Below are the code and all the weights of a small trained network. Each question names an input and a target symbol and asks about switching units off, where a switched-off unit gives its printed mean instead of its output.

import numpy as np


def w(rows, s, z=0):
    codes = np.array(rows[::2]) - 128.0
    scale = np.full(codes.shape[1], s)
    scale[-1] = z or s
    return codes * scale


def f(y):
    return np.maximum(y, 0)


def softmax(a):
    e = np.exp(a - a.max(-1, keepdims=True))
    return e / e.sum(-1, keepdims=True)


def log_softmax(a):
    a = a - a.max(-1, keepdims=True)
    return a - np.log(np.exp(a).sum(-1, keepdims=True))


def net(x, mask):
    ids = ['ΞΣΦΨβγδεπω'.index(c) for c in x.split()]
    T = len(ids)
    res = E[ids] + P[:T]
    u = 0
    for l in range(3):
        q, k, v = (res @ M[l].T for M in (Q, K, V))
        z = softmax(np.where(np.tri(T) > 0, q @ k.T / 2**0.5, -1e9)) @ v
        res = res + np.where(mask[u], z, O[l][:, -1]) @ O[l][:, :-1]
        u += 1
        y = f(res @ A[l][:, :-1].T + A[l][:, -1])
        res = res + np.where(mask[u : u + 8], y, B[l][:, -1]) @ B[l][:, :-1]
        u += 8
    return log_softmax(res[-1] @ U[:, :-1].T + U[:, -1])


Q, K, V, O, A, B = {}, {}, {}, {}, {}, {}
E = w([
[138,4,120],'Ξ',
[129,101,41],'Σ',
[176,148,148],'Φ',
[149,185,102],'Ψ',
[141,144,201],'β',
[90,152,67],'γ',
[98,54,115],'δ',
[112,114,87],'ε',
[70,85,213],'π',
[113,115,86],'ω',
],0.022)
P = w([
[145,3,113],'0',
[214,114,83],'1',
[203,131,112],'2',
[205,122,107],'3',
[210,105,108],'4',
[199,128,122],'5',
[196,132,107],'6',
[210,115,103],'7',
[192,130,109],'8',
],0.0055)
Q[0] = w([
[170,100,255],'0.h1',
[47,65,79],'0.h1',
],0.0052)
K[0] = w([
[131,187,44],'0.h1',
[3,140,203],'0.h1',
],0.0059)
V[0] = w([
[65,116,59],'0.h1',
[2,188,182],'0.h1',
],0.0045)
O[0] = w([
[97,122,124,178],'0.h1',
[2,123,203,2],'0.h1',
],0.009,0.0022)
A[0] = w([
[7,106,74,151],'0.n1',
[123,41,135,13],'0.n2',
[117,72,73,81],'0.n3',
[179,125,99,149],'0.n4',
[113,121,203,157],'0.n5',
[156,108,62,134],'0.n6',
[187,64,251,254],'0.n7',
[121,134,92,236],'0.n8',
],0.014,0.0043)
B[0] = w([
[177,95,35,203],'0.n1',
[1,203,198,177],'0.n2',
[93,118,83,218],'0.n3',
[92,241,118,221],'0.n4',
[188,89,212,153],'0.n5',
[92,172,164,255],'0.n6',
[187,204,140,235],'0.n7',
[184,144,146,218],'0.n8',
],0.0065,0.009)
Q[1] = w([
[154,252,209],'1.h1',
[179,176,242],'1.h1',
],0.0044)
K[1] = w([
[24,116,31],'1.h1',
[189,3,8],'1.h1',
],0.0063)
V[1] = w([
[123,152,254],'1.h1',
[59,164,224],'1.h1',
],0.0063)
O[1] = w([
[196,42,243,1],'1.h1',
[2,6,86,10],'1.h1',
],0.0032,0.0029)
A[1] = w([
[36,137,132,165],'1.n1',
[193,13,71,196],'1.n2',
[242,2,57,91],'1.n3',
[34,120,125,156],'1.n4',
[198,142,223,39],'1.n5',
[94,251,143,34],'1.n6',
[36,196,136,1],'1.n7',
[93,71,174,14],'1.n8',
],0.0081,0.003)
B[1] = w([
[152,125,114,149],'1.n1',
[110,254,145,160],'1.n2',
[92,146,35,155],'1.n3',
[139,157,186,149],'1.n4',
[184,65,24,189],'1.n5',
[106,139,204,254],'1.n6',
[95,113,163,156],'1.n7',
[186,219,150,134],'1.n8',
],0.0089,0.0088)
Q[2] = w([
[84,8,80],'2.h1',
[135,148,33],'2.h1',
],0.011)
K[2] = w([
[191,92,188],'2.h1',
[171,9,65],'2.h1',
],0.011)
V[2] = w([
[89,254,122],'2.h1',
[127,108,89],'2.h1',
],0.008)
O[2] = w([
[57,31,112,250],'2.h1',
[204,2,45,148],'2.h1',
],0.0059,0.011)
A[2] = w([
[117,131,6,124],'2.n1',
[206,168,136,92],'2.n2',
[74,170,183,3],'2.n3',
[82,128,142,130],'2.n4',
[133,189,89,146],'2.n5',
[148,144,93,154],'2.n6',
[50,183,128,150],'2.n7',
[182,91,142,78],'2.n8',
],0.013,0.0051)
B[2] = w([
[135,72,147,250],'2.n1',
[114,80,26,189],'2.n2',
[113,60,151,157],'2.n3',
[144,174,1,150],'2.n4',
[132,174,178,212],'2.n5',
[139,84,189,183],'2.n6',
[114,138,145,210],'2.n7',
[70,170,239,151],'2.n8',
],0.0099,0.014)
U = w([
[88,121,180,75],'Ξ',
[144,136,157,148],'Σ',
[179,191,48,177],'Φ',
[142,214,190,177],'Ψ',
[184,106,157,234],'β',
[128,56,122,4],'γ',
[92,148,40,154],'δ',
[137,117,150,113],'ε',
[165,98,248,107],'π',
[137,116,145,154],'ω',
],0.012,0.0036)

Each question gives the input, a string of symbols that net reads in full, and the target symbol t.
The units are the heads (2 rows each of Q, K, V and O) and the neurons (one row each of A and B). Each row of codes is followed by its name. A weight is (code - 128) times the scale printed after its matrix; where a second scale follows, it is the last column's (O, A, B and U).
mask holds one flag per unit, layer by layer, with each layer's heads first. A switched-off unit (its flag False) gives its mean, the last column of its rows in O or B, instead of its output. The means were averaged over made-up inputs and are rounded, as every weight is.
A unit's drop is (log p(t) with every unit on - log p(t) with that unit switched off) / (log p(t) with every unit on - log p(t) with every unit switched off).
The circuit of an input: a set's keep is (log p(t) with only the set's units on - log p(t) with every unit switched off) / (log p(t) with every unit on - log p(t) with every unit switched off). Starting from the 12 units with the biggest drops (on a tie, the unit counted first), units are removed one at a time, each time the one whose removal leaves the highest keep (on an exact tie, the one counted first), for as long as the keep stays at least 0.8.
circuit, biggest first: the units of the circuit, biggest drop first
k most important neurons: the k neurons with the biggest drops, biggest first
top k neurons in layer l: the k neurons of layer l with the biggest drops, biggest first
input Ψ ω δ δ ω Σ Φ Φ, target Φ: 3 most important neurons	2.n2, 0.n4, 2.n1
input π δ Ξ Ψ Ψ Φ γ, target Ψ: 2 most important neurons	1.n5, 0.n5
input ε ε Σ Ψ Φ δ, target δ: circuit, biggest first	0.n2, 2.n4, 2.n6, 2.n1
input γ γ Σ, target γ: circuit, biggest first	2.n1, 0.n7
input β ω δ γ δ δ Ψ Φ ω, target Φ: 2 most important neurons	1.n5, 0.n2
input γ γ δ, target δ: circuit, biggest first	0.n2, 2.n6, 2.n4, 2.n5
input γ ε Σ Σ Φ ω, target γ: most important neuron	0.n2
input Ψ Φ Ψ Σ δ β, target β: 3 most important neurons	2.n2, 1.n5, 2.n8
input β δ ω ω, target Φ: 4 most important neurons	1.n5, 1.n6, 0.n7, 2.n2
input γ γ ε Ψ Φ, target Φ: 2 most important neurons	2.n2, 2.n1
input β ω Ψ γ ω ε, target Φ: top 3 neurons in layer 0	0.n7, 0.n5, 0.n2
input γ β β, target β: 2 most important neurons	2.n2, 1.n5
input β γ Ξ β Σ, target Φ: top 3 neurons in layer 0	0.n7, 0.n5, 0.n4
input π γ ω γ Ψ π ω ω, target Ψ: top 2 neurons in layer 2	2.n5, 2.n2
input β ω Ψ Ψ ε Ξ β δ γ, target Φ: top neuron in layer 0	0.n7
input π π γ, target Ψ: 3 most important neurons	1.n5, 0.n5, 1.n2
input γ Ψ ε Σ, target γ: 3 most important neurons	0.n1, 2.n1, 0.n2
input γ ω β Σ Φ Ψ ε, target γ: 3 most important neurons	0.n1, 0.n2, 0.n7
input π Ξ δ γ Ξ β γ Σ, target Ψ: top 3 neurons in layer 0	0.n5, 0.n7, 0.n3
input γ Ψ Ξ Φ β Ξ π Σ γ, target γ: 2 most important neurons	0.n1, 2.n1
input Σ γ Ξ Ψ, target Ψ: top neuron in layer 1	1.n6
input γ Ξ Ψ γ, target γ: 2 most important neurons	0.n1, 0.n2
input β δ β δ ω Σ, target Φ: 3 most important neurons	1.n5, 2.n2, 0.n5
input γ Σ β Ψ ε, target γ: top 2 neurons in layer 1	1.n6, 1.n3
input π Ψ γ γ Φ Σ Ψ γ Σ, target Ψ: top 3 neurons in layer 1	1.n5, 1.n2, 1.n3
input Φ Σ ω ε ω γ Σ Ψ, target Ψ: top 2 neurons in layer 2	2.n1, 2.n5
input γ Ψ Ψ Σ γ δ ω, target γ: top 4 neurons in layer 0	0.n1, 0.n2, 0.n7, 0.n4
input Ψ Φ δ γ ω π ω Σ Ξ, target Ξ: top 3 neurons in layer 0	0.n2, 0.n1, 0.n6
